Here is a tiny trained network, its code and every weight. The questions are about switching its units off for an input and a class, where a switched-off unit gives its printed mean instead of its output.

import numpy as np


def w(rows, s, z=0):
    codes = np.array(rows[::2]) - 128.0
    scale = np.full(codes.shape[1], s)
    scale[-1] = z or s
    return codes * scale


def norm(h):
    return h / np.sqrt((h * h).mean(-1, keepdims=True) + 1e-5)


def f(y):
    return y / 2 * (1 + np.tanh(0.7978845608 * (y + 0.044715 * y**3)))


def log_softmax(a):
    a = a - a.max(-1, keepdims=True)
    return a - np.log(np.exp(a).sum(-1, keepdims=True))


def net(x, mask):
    res = np.array(x, float).reshape(1, 7) / 4 @ E
    u = 0
    for l in range(3):
        y = f(norm(res) @ A[l][:, :-1].T + A[l][:, -1])
        res = res + np.where(mask[u : u + 5], y, B[l][:, -1]) @ B[l][:, :-1]
        u += 5
    return log_softmax(norm(res)[-1] @ U[:, :-1].T + U[:, -1])


A, B = {}, {}
E = w([
[119,84,122,110,161,189,135,67],'x0',
[162,139,149,88,181,157,105,126],'x1',
[128,187,210,208,214,148,178,107],'x2',
[114,2,167,166,112,107,34,127],'x3',
[173,170,101,170,41,150,162,183],'x4',
[119,128,141,165,131,131,87,135],'x5',
[70,90,98,93,87,58,186,63],'x6',
],0.005)
A[0] = w([
[30,87,138,171,169,39,55,77,83],'L0N0',
[118,47,41,111,37,74,102,158,63],'L0N1',
[151,113,151,165,188,162,118,89,96],'L0N2',
[61,51,100,111,149,109,190,39,76],'L0N3',
[161,61,38,253,70,59,219,106,3],'L0N4',
],0.0043,0.0038)
B[0] = w([
[181,108,174,112,122,72,130,53,201],'L0N0',
[105,100,51,134,173,227,127,46,247],'L0N1',
[82,102,149,133,195,149,113,102,165],'L0N2',
[136,136,148,156,136,134,92,254,189],'L0N3',
[71,125,169,168,78,175,164,142,132],'L0N4',
],0.0065,0.0013)
A[1] = w([
[95,71,167,188,105,56,83,152,111],'L1N0',
[191,193,146,165,92,195,103,208,60],'L1N1',
[83,127,122,193,1,91,187,120,4],'L1N2',
[195,139,158,193,149,122,99,206,80],'L1N3',
[118,122,134,102,23,135,145,150,189],'L1N4',
],0.0058,0.0028)
B[1] = w([
[127,157,123,134,112,59,172,123,184],'L1N0',
[176,142,161,200,128,1,88,176,254],'L1N1',
[29,102,88,244,159,198,251,100,198],'L1N2',
[199,182,54,225,141,164,91,179,188],'L1N3',
[79,232,66,170,59,156,94,27,230],'L1N4',
],0.0051,0.0023)
A[2] = w([
[123,204,78,42,205,145,241,148,42],'L2N0',
[75,86,101,59,170,137,181,37,127],'L2N1',
[135,15,42,73,43,136,36,109,1],'L2N2',
[147,199,149,164,201,69,220,136,110],'L2N3',
[144,91,182,173,234,253,107,117,11],'L2N4',
],0.0052,0.0041)
B[2] = w([
[139,138,173,20,153,121,171,170,231],'L2N0',
[167,154,160,191,105,133,109,180,243],'L2N1',
[73,58,76,89,78,150,37,199,218],'L2N2',
[139,49,131,85,124,150,80,145,253],'L2N3',
[89,152,113,164,103,254,114,36,191],'L2N4',
],0.0088,0.0026)
U = w([
[139,200,55,47,66,110,175,117,4],'0',
[123,48,222,134,184,3,99,62,108],'1',
[38,122,92,213,69,123,239,73,192],'2',
[121,122,179,163,200,229,89,24,107],'3',
[155,152,209,14,200,124,193,178,130],'4',
[226,195,121,202,144,100,87,213,165],'5',
[84,32,68,84,65,123,25,159,161],'6',
],0.015,0.0039)

Each question gives the input, the list of numbers given to net, and the class t.
The units are the neurons (one row each of A and B). Each row of codes is followed by its name. A weight is (code - 128) times the scale printed after its matrix; where a second scale follows, it is the last column's (A, B and U).
mask holds one flag per neuron, layer by layer. A switched-off neuron (its flag False) gives its mean, the last column of its row in B, instead of its output. The means were averaged over made-up inputs and are rounded, as every weight is.
A unit's drop is (log p(t) with every unit on - log p(t) with that unit switched off) / (log p(t) with every unit on - log p(t) with every unit switched off).
The circuit of an input: a set's keep is (log p(t) with only the set's units on - log p(t) with every unit switched off) / (log p(t) with every unit on - log p(t) with every unit switched off). Starting from the 12 units with the biggest drops (on a tie, the unit counted first), units are removed one at a time, each time the one whose removal leaves the highest keep (on an exact tie, the one counted first), for as long as the keep stays at least 0.8.
circuit, biggest first: the units of the circuit, biggest drop first
unit that matters most: the unit with the biggest drop
top k neurons: the k neurons with the biggest drops, biggest first
drop of u: that unit's drop, to one decimal
input [1,-4,7,1,-1,3,6], class 1: top 3 neurons => L0N0; L2N3; L2N4
input [7,6,-2,-3,3,-4,2], class 4: unit that matters most => L2N0
input [-4,-5,-5,0,-3,1,8], class 2: top 3 neurons => L1N2; L0N4; L2N3
input [-7,-7,-8,5,4,-1,6], class 2: top 2 neurons => L1N2; L0N4
input [4,8,-3,-7,4,5,-3], class 4: top 3 neurons => L0N3; L2N1; L2N0
input [6,-4,1,-1,-8,8,1], class 1: top 3 neurons => L0N0; L0N1; L1N0
input [-8,5,7,-1,-5,8,-1], class 3: top 2 neurons => L2N4; L1N1
input [-6,-2,-4,-2,7,-1,-2], class 2: top 2 neurons => L1N2; L1N4
input [0,-1,0,2,-3,-2,3], class 1: top 2 neurons => L0N0; L1N0
input [-7,-2,-4,-4,-1,4,3], class 2: drop of L1N2 => 0.2
input [-4,-7,-5,-2,-5,8,8], class 2: drop of L0N4 => 0.1
input [6,5,2,-5,0,4,8], class 4: drop of L0N3 => 0.0
input [-1,-2,-3,-4,7,4,4], class 2: drop of L1N2 => 0.1
input [-5,7,-5,-4,0,-7,-1], class 4: circuit, biggest first => L2N0
